In the rows, 128 means zero.
Rows with their classes
[ 35 133 120 143  97 137 109 127   9 138 124 107 130  71 165 134 143 128
  92 100 171 124 136 176 133 111 103  89  73 133 131 119 146 148 129  66
 144 128  99  99 109 149 126 121 155 129 143 137 137] -> Q
[120 144 123 140 130 136 136 110 131 127 158 118 153 126 133 120 129 116
 103 163 115 146 107  73 162 105 114 147 115 118 141  92 138 130 104 104
 144 137 116 130 114 111 117 122 140  77 177 117 141] -> D
[ 74 151 132 127 135 148 163 126  72 118 135 109 166 164 115 132 106 131
 128 149 112 123 126 116 173 136  55 124  81 116 139 133 143 147  92 111
 123 131 147 133  95 145 130 141 130 105 174 140 136] -> A
[ 81 125 121 160 118 122  96  98  81 134 136 120 132 115 134 127 139 135
 110  77 155 128 132 123 122  77 140 149 124 142 116 113 125 165 119  80
 160 132  77 110 139 120 133 130 150 111 219 145 128] -> Q
[133 162 125 114 126 129 130 126 205 125 128 122 120 119 123 136 145 133
 139 129 141 107 117 108 113 121 132 128 155 145 126 133 127 126  98 103
 144 141 127  82 140 168 138 122 142 112 119 137 128] -> Q
[ 90 167 138 137 116 145 102 128 103 146 143 111 124 122 141 137 145 144
  97 161 151 103 134 116 144  86 164 153 187 133 162 107 127 120 132  95
 140 147 117 110 164 162 111 124 135  86 150 174 142] -> Q
[131 118 122 136 113 128 129 129 116 130 149 138 158 141 142 128 130 128
 115 145 149 145 110 125 150 155 147 142 126 115 154  88 136 120 138  99
 111 134 122 119 124 156 130 122 148 152 145 115 137] -> Q
[155 159 131 173 150 121 134 117 201 140 133 122 139 143 115 129 134 137
 117 131 140 136 130  92 141 117 146 163 136 136 134 105 130 137 129  86
 147 157 125 124 127 136 128 117 129 111 162 121 141] -> D
[155 141 122 115 115 141 158 124 174 124 128 108 152 157 126 129 111 140
 115 107 150 128 127 106 142 119  96 135  99 141 150 112 130 100 120 106
 133 143 143 143 126 109 125 128 147  82 176 127 133] -> D
[110 138 119 130 139 151 141 108 106 134 144 127 156 149 132 126 133 122
 119 125 117 136 126  99 145 117  88 127  73 155 112 127 121 149 102 116
 130 130 119 130 117 117 146 146 133  94 151 134 141] -> V
[142 184 133 125 138 141 127 136 228 128 223 107 122  90 135 117 134 134
 137 190 105 127 127  76 144 105 137 147 186 135 129 122 166 150  48 127
 142 128 131 116 131 157 115 105 117  89 142  97 139] -> V
[ 50 144 125 134  99 125 129 129  43 122 106 115 147 123 137 116 114 134
 125 113 131 134 125 143 143 123  79  97  62 133 126 127 140 144 105  96
 133 123 112 105 111 149 122 127 114 102 139 130 128] -> V
[ 41 139 125 127 148 144 153 120  97 114 158  95 147  98 127 105 129 110
 125 145  92 133 113 101 146 130  72 112  31 137 108 133 150 177  56  95
 137 116 108 117 117 120 135 125 142  88 183 126 137] -> V
[ 79 128 111 154 120 139 114 132  48 134 102 125 149 102 120 141 173 132
 105 114 119 143 136 148 137 129 122 121  77 153 144 102 146 134 159  96
 125 112 109 126 116 106 126 117 128 126 170 140 127] -> Q
[ 32 168 110 100 125 149 135 109   4 131 143  52 145 154 149 107  99 114
 118 141 123 133 134 104 146  71  38  79  73 122 108 174 139 161  88 142
 125 123 143 125 103 110 117 181 122  40 162 194 150] -> C
[118 129 123 116  99 140 168 133  61 117 131 100 190 171 131 128  98 107
  97 172 164 131 115 117 148 173  63  81  20 109 138 139 123 115 118 118
 101 129 154 120 102 128 145 145 161  84 186 140 144] -> A
[127 110 110 110 144 125 182 119 136 125 141  83 149 144 111 112 115 114
 151 134  99 122 134 106  96 189 120 130  18 119 100 143 136 154 100 108
 104 123 112 133 117 130 162 132 149 130 157 151 157] -> V
[ 95 133 132 141 119 131 138 109  90 120 138 128 165 152 143 143 109 144
 104 141 147 150 106 114 152 126 104 149  78 127 169  99 143 130 124  75
 138 136 118 135  88 125 121 121 151  94 169 122 134] -> D
[202 122  86 122  90 140 170 122 183 133 115 117 146 169 129 119  97 152
 116 115 188 128 125 120 115 131 112 125 102 123 149 128 118  86 139  83
 125 146 138 137 129 162 152 132 171 121 146 142 117] -> Q
[122 131 124 142 121 145 125 130 138 130 148 141 135 123 137 139 117 140
 122 109 143 140 128 119 151 120 100 125 135 124 138 103 135 147  98  85
 140 125 123 129 107 129 118 126 140 106 147  99 124] -> H
[129 111 133 128 155 116 137 104 119 124 141 136 165 158 129 126 108 121
 161  95 107 120 128 142 117 165 149 151  73 136 100 158 116 131 163 121
 100 132 120 125 145 110 144 142 117 169 149 174 131] -> C
[ 30 159 137 131  88 124 138 121   4 130 149  60 162 115 142 124 127 128
  84 123 155 134 130 130 126 100  55  82  42 127 135 130 148 155 113 104
 127 127 124 117 108 112 135 134 155  63 193 176 140] -> C
[ 67 157 130 118 137 125 146 122  91 118 148  77 156 111 117 113 135 123
 128 145  85 127 142 123 124 137  86 124  40 138 126 148 152 172 120 110
 122 119 120 127 109  92 145 134 142  92 197 156 140] -> C
[ 96 120 114 139 112 128 124 112 100 143 120 127 150 161 134 126 116 139
 120  87 163 127 134 135 128 120 114 123 103 125 110 123 120 157 129  80
 143 141  92 149 104 135 136 132 153 113 144 160 124] -> Q
[109 111 124 148 130 139 115 107  92 147 124 146 157 179 134 128 103 137
 122  76 170 127 122 123 134  98 105 139 100 141 119 120 136 119 137  94
 144 136 115 125 123 112 138 143 133 117 132 166 128] -> D
[ 76 125 133 149 111 129 140 114  99 133 159 138 142  96 136 132 140 133
 106  85 165 148 117 129 119 132 115 115  91 143 121 111 135 153 111  55
 145 110  87  95 139 141 145 114 164 131 141 127 137] -> Q
[155 118 117 120 148 166 158 138 202 122 125 161 173 199 136 143  86 139
 122 152 184 146 108  96 160 139 109 156  83 128 163 101 128 112 108  67
 124 169 146 151  99 159 127 114 163 110 158  87 130] -> A
[142 101 132 125 100 118 187 121 141 125 154 117 146 119 124 119 104 139
 136 108 164 150  85 125  93 178  82  95  32 112 127 138 136 126  95  94
 119 112 118 130 122 141 176 142 189 122 131 120 147] -> V
[104 115 124 150 103 128 131 114  40 136 138 111 138 110 129 110 148 116
 120  98 123 144 129 118 130 113  57 115  77 121 107 122 131 180 119 120
 140 128 108 140 126  61 109 140 155  90 156 152 148] -> C
[ 28 152 128 133 126 148 157 119  87  93 136 116 146 135 112 135 102 158
 128  75 144 118 133 164 114 185  97 126  18 144 109 147 156 172  87  49
 136 130 113  99 118 170 164 149 157 118 149 150 156] -> V
[ 82 102 124 175 101 137 109 126  36 148 140 135 150 111 162  98 122 134
 101 100 162 172 125 122 140  83  75 104 103 121 133  93 130 140 121  77
 157 124  75 123 116  96 122 134 144  96 138 120 114] -> Q
[133 138 131 138 134 115 115 121 158 122 135 121 130  85 144 118 140 154
 121 116 109 133 106 119 126 108 125 133 137 142 112 121 120 146 104 128
  87 126 110 120 138 122 125 127 124 109 125 105 132] -> Q
[ 73 122 126 152 132 114 105  99   6 162 141 103 158 121 136 128  98 126
 116  92 124 128 118  96 141  84 131 127 104 132 105 134 130 139 146 111
 135 138  96 104 130  77 141 149 137  89 150 185 119] -> C
[135 134 121 148 150 121 128 115 109 143 174 116 126 132 139 121 123 127
 129 143 117 135 119  85 126 120 132 136 117 116 107 127 133 142 117 129
 137 138 107 138 120 114 134 138 120 108 139 147 125] -> V
[ 97  98 113 142 140 135 121 123  84 114 116 183 173 172 136 152 107 124
 118 124 113 147 112 154 183 173 136 156  76 121 143 105 142 132 146 114
 117 125 127 141  95 126 129 139 113 168 153 112 130] -> H
[113 123 125 126 137 133 148 120  57 156 161 103 154 163 135 115  93 115
 124 161 119 159 113 113 143 136  62  84  49 104 100 152 137 158  91 157
 120 127 158 138 104 103 155 164 128  91 147 155 118] -> C
[120 121 129 132 117 144 146 121 133 124 139 139 162 177 110 134 100 121
 121 133 142 143 117  96 156 126 101 147  69 121 142 116 138 131 116 109
 132 142 128 149 109 122 122 137 147 100 156 119 104] -> A
[138 134 107 122 165 128 169 114 206 101 155 156 132 143 122 127 107 124
 170 121 108 129 127 104 116 165 123 149  96 121  90 142 144 158  89 105
 129 117 132 122 130 150 130 134 136 164 106 113 120] -> V
[ 94 123 105 132 147 146 136 120 109 116 136 150 155 185 133 137 104 126
 128 160 112 146 116 107 159 173 127 143  93 105 137 117 140 149 119 120
 138 121 130 139  98 146 118 136 117 124 151 111 116] -> A
[110  96 125 161 130 133 122 100  59 140 155 144 149 136 145 127 113 126
 117 100 126 150 112 115 142 127 121 139  77 120 110 108 118 137 138 110
 146 108  97 130 118  94 130 145 155 116 149 157 134] -> D
[102 106  96 145 136 131 145 110 109 130 159 167 131 118 127 128 100 115
 132 140 118 161  99 112 124 165 121 131 101 118 101 103 136 167  90  97
 126  68 101 128 122 149 131 126 135 140 110 101 128] -> H
[158 129 125 112 123 143 177 102 143 126 160  77 154 148 132 112 107 111
 132 163 111 141 115  76 121 154  99 138  44 110 117 142 119 131  97 130
 108 137 141 228 115 106 149 145 149  86 198 168 148] -> V
[113 139  90 126 161 134 124 118 141 130 142 148 141 133 136 122 116 120
 135 153  98 134 118  91 155 119 127 144 138 127 123 138 128 151 101 131
 132 130 102 142 113 114 108 126 112 111 124 115 134] -> H
[132 123 132 142 107 134 184 129 146 125 125 110 162 143 120 128 133 130
 107 137 122 143 120 104 141 122  98 140  95 132 159 110 128  99 141  96
 122 139 131 146 126 108 137 116 159  77 191 120 127] -> Q
[145 129 122 121 190 142 134  95 225 134 178 154 165 192 119 125  85 127
 153 187 130 134 111  62 125 139 150 201  87 125  95 115 128 155  83  87
 125 157 121 134 122 139 132 144 140 105 150 122 141] -> V
[ 94 137 134 139 137 129 113 125 112 112 115 116 139 112  99 126 142 124
 134  78  92 117 147 148 118 134 122 130  89 149  98 130 140 146 140 104
 129 117 121 128 137 104 127 113 132 131 160 127 131] -> V
[116 112 128 136 119 125 118 120 165 143 122 179 136 136 142 116  96 153
 134  89 170 144 126 128 136 104 105 121 139 128 103 132 122 130  79  83
 167 122 105 126 128 160 136 134 138 123  95 102 124] -> Q

Rows, each with its class
[129 114 127 128 120 118 122 131 112 121 132 127 143 137 138 125  83 126
 125 111 128 133 133 136 130 133 136 135 127 128 134 127 137 113 141 122
 138 116 127 134 119 122 125 107 138 136 119 125 131] -> q372
[104 134  75 105 105 124 121 125 154 124 117 120 115 124 145 121 131 121
 137 142 120 124 131 139 127 132 127 113 151 153 116 161 126 130 131 121
 137 115 151  92 130 103 128 127 122 129 173 123  92] -> Q230
[ 92 131  58  76 107 143 132 136 123 133 101 106 126  99 117 120 131 120
 118 154 112 126 138 120 131 149 125  85 120 124 108 121 129 139 152 113
 129  80 126 133 151  90 137 137 110 137 180 127 125] -> Q230
[135 122 157 161 132 124 131 110 131 107 174 140 132 133  99 134 112 126
 171 118 130 118 119 132 133 104 142 160 131 135 134 130 127 119 103 131
 132 175 116 111 123 163 124 131 145 130 128 120 111] -> Q660
[146 115 122 142 120 120 122 115 131 123 168 160 140 147 142 129  91 122
 141 109 132 119 116 133 137 123 120 159 129 118 127 128 140 135 106 120
 128 161 122 114 125 142 129 147 150 139 141 132 129] -> Q660
[136 128 101 105 126 135 122 147 129 132 114 135 139 130 145 126 168 131
 118 122 122 142 130 118 142 132 109 115 137 135 122 122 124 119 135 128
 131 117 188 130 112 114 121 109 111 126 128 134 124] -> Q660
[124 127 100 154 111 111 117 117 153 122 157 147 128 148  96 122  97 122
 178  97 142 134 109 147 143 104 129 169 137 120 125 131 145 137  94 151
 165 164 129  97 128 145 133 142 148 130 161 130 116] -> Q660
[129 126 168 126 133 117 127 105 115 124 136 127 148 130 128 128 142 122
 110 145 128 110 136 122 119 137 121 110 116 131 142 124 143 115 139 136
 126 118 132 134 121 125 118 102 140 134 172 127 116] -> q372
[136 127 152 149 130 125 134 119 125 124 125 116 129 195 129 128 120 122
 119 108 127 140 147 116 123 132 165 134 117 127 166 130 129  95 160 134
 144 150 153 122 110 132 127 116 155 148 106 112 105] -> q372
[112 136  98 131 123 132 129 134 140 159 105 116 119 119 124 118 147 101
 135 147 121 138 134 126 126 128 131  98 120 136  98 124 140 133 157 136
 114  92 123 110 113 110 129 139 121 116 161 124 157] -> Q230
[169 117 233 136 131 122 120 148 130 113 142 141 137 158 131 129 164 132
 153  87 125 116 127 121 135 118 123 174 136 134 136 134 122 133 101 155
 136 187 134 124 120 137 123 123 143 133 111 138 127] -> Q660
[113 140 105  93 130 128 140 114 123 142  87 113 118 101 144 127 223 143
 119 168 122 140 142 122 122 145 124  65 125 135 127 117 134 123 152 119
 122 104 141 135 110  68 129 112 101 124 171 140 117] -> Q230
[166 129 130 162 127 112 112 128 157 138 140 161 123 159  99 119 187 122
 161 102 138 123 124 139 130  84 121 187 130 141 121 120 123 132  99 165
 152 241 157  93 127 186 142 146 174 116 141 102 136] -> Q660
[116 115  69  78 111 143 114 114 143 108 124 125 116 117 148 129 162 131
 131 136 119 109 128 123 146 132 111 111 129 128 116 124 148 128 118 117
 136 126 135 133 126  91 126 111 104 139 169 176 117] -> Q230
[163 121 166 166 137 128 109 130 111 107 140 121 125 183 151 122  98 140
 132 100 138 127 126 135 136 142 121 175 131 126 134 154 122 104 135 128
 132 161 136 138 121 139 127 117 137 127  81 133 144] -> Q660
[117 127  77 101 129 121 114 102 142 119 111 127 136 149 123 132  46 113
 142 133 126 136 121 157 104 148 143 172 124 106 125 125 142  86 148 140
 180 126 139  61 114 127 137  98 164 138 163 124 109] -> q372
[143 131 122 127 136 118 117 124 131 122 134 139 142 139 139 114 124 120
 136 123 135 149 131 137  99 147 137 143 136 139 133 133 128  99 128 123
 148 166 152 107 105 119 128  92 148 129 121 135 113] -> q372
[158 125 214 173 145 129 152 120  96 144 145 131 134 105 103 127 202 150
 118 120 147 126 124 127 123 108 116 101 118 136 130 126 114 143 114 130
  90 138 135 174 130 153 127 134 121 101  95 129 153] -> Q859
[114 125  48  99 117 120 118 139 142 140 106 119 114 144 125 131  99 120
 132 131 105 136 126 131 171 145 133 140 126 127 126 132 127  98 151 131
 136 119 138  78 122 102 123 111 137 131 166 127 109] -> q372
[127 143 124 125 133 119 113 139 116 115 134 122 137 149 150 127  20 134
 136 119 117 126 138 114 132 161 137 148 121 115 142 112 141 103 145 128
 143  98 108 117 118 114 129 130 128 137 106 116 128] -> q372
[115 128  93 122 115 132 139 121 139 132 118 125 132 106 109 127 187 140
 145 154 129 124 130 124 132 101 119 110 122 124 117 135 125 136 113 136
 136 131 127 118 133 124 128 131 125 116 180 125 126] -> Q230
[121 120 168 140 152 138 116 154 120 173  75 115 126 164 137 108  92 127
 112 127 120 167 122 125 114 162 147 125 138 135 136 115 116  98 220 139
 138  89 148 134 126 137 124 124 106 134  77 135 119] -> Q859
[148 128 160 154 150 135 119 113 121 157 108 135 131 121 132 125 221 127
 127 132 144 140 121 124 121 116 122 105 124 141 123 145 111 132 125 144
 124 161 158 141 124 146 131 119 116 129 117 131 138] -> Q859
[ 67 136  62  79 118 147 158 121 140 148  96 101 115  77 137 134 184 130
 115 175 119 136 147 137 121 138  96  86 152 111 109 121 129 123 143 122
 152  74 128 118 137  70 125 119 115 116 202 126 116] -> Q230
[137 148 174 175 139 123 135 105 115 123 153 144 134 135  87 131 140 121
 131 141 128 130 115 136 127  94 126 162 113 124 127 146 120 137  88 154
 131 183 121 142 145 164 122 153 149 122 119 134 117] -> Q660
[104 134  51  71 114 129 134 143 148 171  93 121 108 104 128 102 239 124
 149 148 119 127 131 112 149 108 108  84 128 134 110 124 115 160 126 131
 145 125 145  81 117 109 129 141 110 122 190 119 138] -> Q230
[137 125 152 143 138 124 132 109 124 109 144 121 136 130  66 130  79 118
 120 148 133  80 119 143 127 137 137 149 115 118 134 118 136 115 140 116
 129 123 124 107 118 126 121 109 160 133 137 127  99] -> q372
[142 131 102 139 112 115  99 125 139 119 142 155 130 154 109 117 128 129
 150 106 124 126 128 129 138 118 125 161 129 132 132 133 132 126 113 142
 151 171 128 103 125 140 160 110 150 130 152 133 109] -> Q660
[131 125 217 175 162 125 133 104 115 128 131 112 115 121 107 131 140 134
 106 139 137 134 127 125 124  92 130 126 125 135 142 126 128 121 137 149
 114 141 136 137 137 145 120 132 140 125 103 136 120] -> Q859
[134 128 132 113 111 116 131 103 101  86 164 112 128 119 145 143 103 126
 110 134 116 114 144 126 138 148 124 129 118 115 142 129 146 131 113 109
 114  99 120 142 134  98 122 102 139 134 140 131 114] -> q372
[140 108 248 167 153 136 156 117  81 129 168  98 128 103 143 130 137 155
  97 123 140 125 125 131 120 136 112  99 107 126 145 126 112 145 129 103
  69  96 109 189 138 164 128 122 119 128  61 156 146] -> Q859
[143 121 116 113 120 141 117 122 115 118 124 129 129 148 160 123 122  84
 126 106 130 132 129 124 137 155 117 134 181 138 148 125 131 118 114 124
 137 119 131 131 116 129 111  83 122 135  96 130 132] -> q372
[141 124 115 147 116 118 118 122 134 100 147 160 129 132 129 122  61 128
 150 103 130 123 122 139 132 104 129 183 130 126 123 121 136 135  92 128
 111 151 101 111 121 158 136 137 142 128 139 130 126] -> Q660
[144 128 248 172 174 110 138 137  94 137 116 101 141 118 132 125 125 129
  57 154 128 146 107 129 120 151 138 110 103 128 139 119 117  92 177 140
 111 103 148 138 120 140 124  94 150 132  86 128 116] -> Q859
[155 122 156 175 145 113 111 114 110 129 142 128 146 148 133 124  99 115
 125 138 136 124 102 131 125 141 143 149 125 138 147 128 140  75 135 135
 143 171 148 105  92 135 121  95 155 137 101 126 102] -> q372

Rows with their classes
[112 141  84 116 176 119 121 114 149 139 129 135 116 116 163 128 124 121
 110 140 137 121 131 169 129 132 142 114 143 115 136 128 118  98 137 124
 115 127 108 141 167 142 123 140 149 120 133 144 121] -> P
[ 98 122 105 142 161 118 143 119 117 126 133 123 108 126 125 132 111 118
  98  77 133 110  92 138 115 115 126 104 136 124 129 137 108 141 138 124
 137  95  82 136 134 122 128 128 122 160 121 143 129] -> J
[121 114 117 110 127 134 120 117 155 133 130 133 136 118 117 129 125  91
 124 100 128 115 126 143 117 123 131 127 133 122 131 144 118 157 132 136
 128 130 114 132 124 132 134 141 134 128 115 124 120] -> J
[134 114 144 108 156 113 128 128 104 126 127 135 118 133 158 119 129 138
 132 150 143 129 106 109 135 134 122 118 142 128 130 113 131 104 111 106
 111  80 145 130 131 134 124 119 125 106 137 131 118] -> F
[122 177  71 161 102 129 147 104 160 138 125 107 134 117 136 133 110 125
 106 101 110 117 143 152 108 123 153 130 106 130 134 137 100 138 129 145
 148 114  87 129 143 114 143 100 140 172 120 115 148] -> J
[122  97 154 109 154 127 130 132  99 131 127 120 112 144 170 117 122 140
 115 155 128 141  96 119 141 129 141 101 160 115 130 119 135  94 112 117
 106  91 147 125 124 123 118 144 136  87 145 126 114] -> F
[135 147 107 117 131 137 114 115 158 136 125 140 137 114 117 126 134 110
 137 133 137 117 159 143 119 141 122 141 115 129 121 127 130 139 137 129
 129 144 121 139 141 139 122 130 127 142 116 128 133] -> P
[113 173  72 155 131 127 126 118 158 132 122 131 130 117 120 128 105 138
 111 117 124 120 159 167 114 130 138 144 118 125 131 134 106 118 142 145
 149 157  88 141 161 121 132 110 132 163 126 139 151] -> J
[120 139  61 131 169 122 115  98 160 132 115 136 136 119 166 114 127 107
 105 126 138 100 133 166 115 141 136 135 122 127 149 143 103 111 116 108
 128  87 100 140 168 140 131 101 136 132 110 134 117] -> J
[123 130  77 139 170 121 117  98 122 124 128 143 133 135 159 126 121 133
 104 119 132 105 148 158 117 140 136 140 122 122 150 124 123  86 107 100
 139 102 119 130 163 140 127  90 122 129 110 134 124] -> J
[126 128 134 111 121 131 116 131 130 149 135 133 132 115 103 137 134 107
 130 107 129 122 146 132 106 130 133 135 127 116 123 135 128 149 125 140
 151 136 114 132 114 133 126 153 113 129 117 130 138] -> X
[130 145 118 118 116 135 129 124 162 138 119 145 134 125 144 121 122 108
 132 149 129 137 131 132 128 127 146 117 133 125 123 130 120 130 132 141
 114 127 127 138 132 123 132 144 152 119 137 122 130] -> B
